Below is a small trained network, with its code and all its weights. Each question gives an input and a target symbol and asks what happens when units are switched off, that is, made to give their printed mean instead of their output.

import numpy as np


def w(rows, s, z=0):
    codes = np.array(rows[::2]) - 128.0
    scale = np.full(codes.shape[1], s)
    scale[-1] = z or s
    return codes * scale


def f(y):
    return np.maximum(y, 0)


def softmax(a):
    e = np.exp(a - a.max(-1, keepdims=True))
    return e / e.sum(-1, keepdims=True)


def log_softmax(a):
    a = a - a.max(-1, keepdims=True)
    return a - np.log(np.exp(a).sum(-1, keepdims=True))


def net(x, mask):
    ids = ['αβγδηθλπστψ'.index(c) for c in x.split()]
    T = len(ids)
    res = E[ids] + P[:T]
    r = res
    for j in range(3):
        rows = slice(4 * j, 4 * j + 4)
        q, k, v = (r @ M[0][rows].T for M in (Q, K, V))
        z = softmax(np.where(np.tri(T) > 0, q @ k.T / 4**0.5, -1e9)) @ v
        o = O[0][rows]
        res = res + np.where(mask[j], z, o[:, -1]) @ o[:, :-1]
    y = f(res @ A[0][:, :-1].T + A[0][:, -1])
    res = res + np.where(mask[3:19], y, B[0][:, -1]) @ B[0][:, :-1]
    return log_softmax(res[-1] @ U[:, :-1].T + U[:, -1])


Q, K, V, O, A, B = {}, {}, {}, {}, {}, {}
E = w([
[12,52,200],'α',
[60,95,138],'β',
[166,112,102],'γ',
[120,89,139],'δ',
[106,68,147],'η',
[120,1,224],'θ',
[216,85,126],'λ',
[95,114,110],'π',
[108,80,140],'σ',
[79,50,176],'τ',
[179,59,156],'ψ',
],0.0093)
P = w([
[160,254,186],'0',
[169,130,175],'1',
[140,122,88],'2',
[153,124,192],'3',
[137,106,72],'4',
[163,108,195],'5',
[133,87,59],'6',
[171,102,192],'7',
[131,67,46],'8',
[159,92,208],'9',
[128,48,29],'10',
[196,63,211],'11',
],0.0094)
Q[0] = w([
[190,157,177],'H0',
[136,199,253],'H0',
[89,143,162],'H0',
[67,65,22],'H0',
[129,139,173],'H1',
[100,115,95],'H1',
[161,137,141],'H1',
[140,134,141],'H1',
[166,91,87],'H2',
[195,163,144],'H2',
[119,169,126],'H2',
[132,116,102],'H2',
],0.043)
K[0] = w([
[158,203,188],'H0',
[126,245,243],'H0',
[110,132,147],'H0',
[102,3,21],'H0',
[103,173,142],'H1',
[122,94,116],'H1',
[151,137,129],'H1',
[133,132,129],'H1',
[160,111,79],'H2',
[187,147,156],'H2',
[121,180,116],'H2',
[131,134,92],'H2',
],0.041)
V[0] = w([
[142,72,198],'H0',
[102,181,63],'H0',
[97,73,206],'H0',
[249,122,118],'H0',
[137,93,119],'H1',
[122,140,132],'H1',
[125,142,129],'H1',
[132,108,124],'H1',
[105,165,134],'H2',
[102,97,152],'H2',
[135,137,110],'H2',
[100,138,132],'H2',
],0.018)
O[0] = w([
[111,57,197,254],'H0',
[131,196,66,5],'H0',
[59,92,216,244],'H0',
[254,45,84,173],'H0',
[171,140,180,135],'H1',
[111,122,108,126],'H1',
[114,125,108,120],'H1',
[155,137,160,134],'H1',
[167,69,129,3],'H2',
[161,171,102,240],'H2',
[117,117,147,79],'H2',
[168,111,128,81],'H2',
],0.014,0.0041)
A[0] = w([
[181,254,219,118],'N0',
[121,191,90,67],'N1',
[197,134,68,58],'N2',
[106,107,75,82],'N3',
[128,188,99,80],'N4',
[127,165,19,93],'N5',
[136,174,103,80],'N6',
[122,191,80,197],'N7',
[161,226,86,78],'N8',
[52,175,146,2],'N9',
[103,224,55,35],'N10',
[56,209,53,109],'N11',
[107,220,86,121],'N12',
[149,170,25,93],'N13',
[188,111,7,23],'N14',
[87,105,64,118],'N15',
],0.0064,0.0091)
B[0] = w([
[110,107,118,194],'N0',
[129,65,125,137],'N1',
[104,191,190,193],'N2',
[137,134,137,129],'N3',
[131,72,138,137],'N4',
[165,94,83,164],'N5',
[108,111,132,134],'N6',
[107,212,61,205],'N7',
[147,75,93,153],'N8',
[162,34,6,253],'N9',
[141,19,130,147],'N10',
[95,166,164,189],'N11',
[93,144,144,174],'N12',
[162,102,84,179],'N13',
[129,197,221,208],'N14',
[145,138,141,138],'N15',
],0.023,0.0037)
U = w([
[79,30,80,84],'α',
[76,160,125,176],'β',
[192,141,87,146],'γ',
[149,106,101,175],'δ',
[137,105,132,143],'η',
[109,66,204,3],'θ',
[161,137,195,110],'λ',
[169,95,16,137],'π',
[141,110,113,188],'σ',
[103,103,169,133],'τ',
[254,5,97,163],'ψ',
],0.005,0.0054)

Each question gives the input, a string of symbols that net reads in full, and the target symbol t.
The units are the heads (4 rows each of Q, K, V and O) and the neurons (one row each of A and B). Each row of codes is followed by its name. A weight is (code - 128) times the scale printed after its matrix; where a second scale follows, it is the last column's (O, A, B and U).
mask holds one flag per unit, heads first, then neurons. A switched-off unit (its flag False) gives its mean, the last column of its rows in O or B, instead of its output. The means were averaged over made-up inputs and are rounded, as every weight is.
A unit's drop is (log p(t) with every unit on - log p(t) with that unit switched off) / (log p(t) with every unit on - log p(t) with every unit switched off).
The circuit of an input: a set's keep is (log p(t) with only the set's units on - log p(t) with every unit switched off) / (log p(t) with every unit on - log p(t) with every unit switched off). Starting from the 12 units with the biggest drops (on a tie, the unit counted first), units are removed one at a time, each time the one whose removal leaves the highest keep (on an exact tie, the one counted first), for as long as the keep stays at least 0.8.
circuit, biggest first: the units of the circuit, biggest drop first
most important unit: the unit with the biggest drop
top k neurons: the k neurons with the biggest drops, biggest first
heads that matter: for each layer, one digit per head in row order, 1 if its drop is at least 0.15 and else 0, layers parted by /
drop when u is switched off: that unit's drop, to one decimal
input β ψ ψ σ, target β: most important unit => H0
input γ α τ ψ ψ α α η λ δ, target γ: circuit, biggest first => [H0 N14 N7]
input α ψ α γ, target α: circuit, biggest first => [H0 N9 N0]
input ψ α γ π ψ α α σ β, target β: circuit, biggest first => [H0 N11]
input α α γ σ, target α: circuit, biggest first => [H0 N9]
input τ β λ β α ψ π, target π: top 3 neurons => [N7 N5 N13]
input λ λ λ γ ψ λ λ δ ψ ψ, target λ: circuit, biggest first => [H0 N14 N2]
input α α τ β ψ η, target α: circuit, biggest first => [H0 N9]
input ψ β β λ τ δ, target ψ: heads that matter => 100
input π ψ ψ ψ ψ π α ψ ψ α ψ ψ, target π: circuit, biggest first => [H0 N7 H1]
input ψ γ β σ ψ ψ α σ, target ψ: heads that matter => 100
input ψ ψ ψ α ψ ψ α β ψ ψ ψ α, target ψ: heads that matter => 100
input θ α α ψ α β, target θ: heads that matter => 100
input ψ ψ θ θ λ, target λ: heads that matter => 100
input ψ π π γ α τ, target ψ: circuit, biggest first => [H0]
input θ λ π λ ψ α λ α ψ β α ψ, target θ: heads that matter => 100
input α π ψ θ, target α: drop when N2 is switched off => 0.0
input λ π ψ α ψ ψ ψ δ π ψ α, target α: drop when N9 is switched off => 1.4
input θ λ η α ψ α ψ β α α, target θ: drop when H0 is switched off => 1.0
input π ψ ψ ψ, target π: drop when H0 is switched off => 1.1
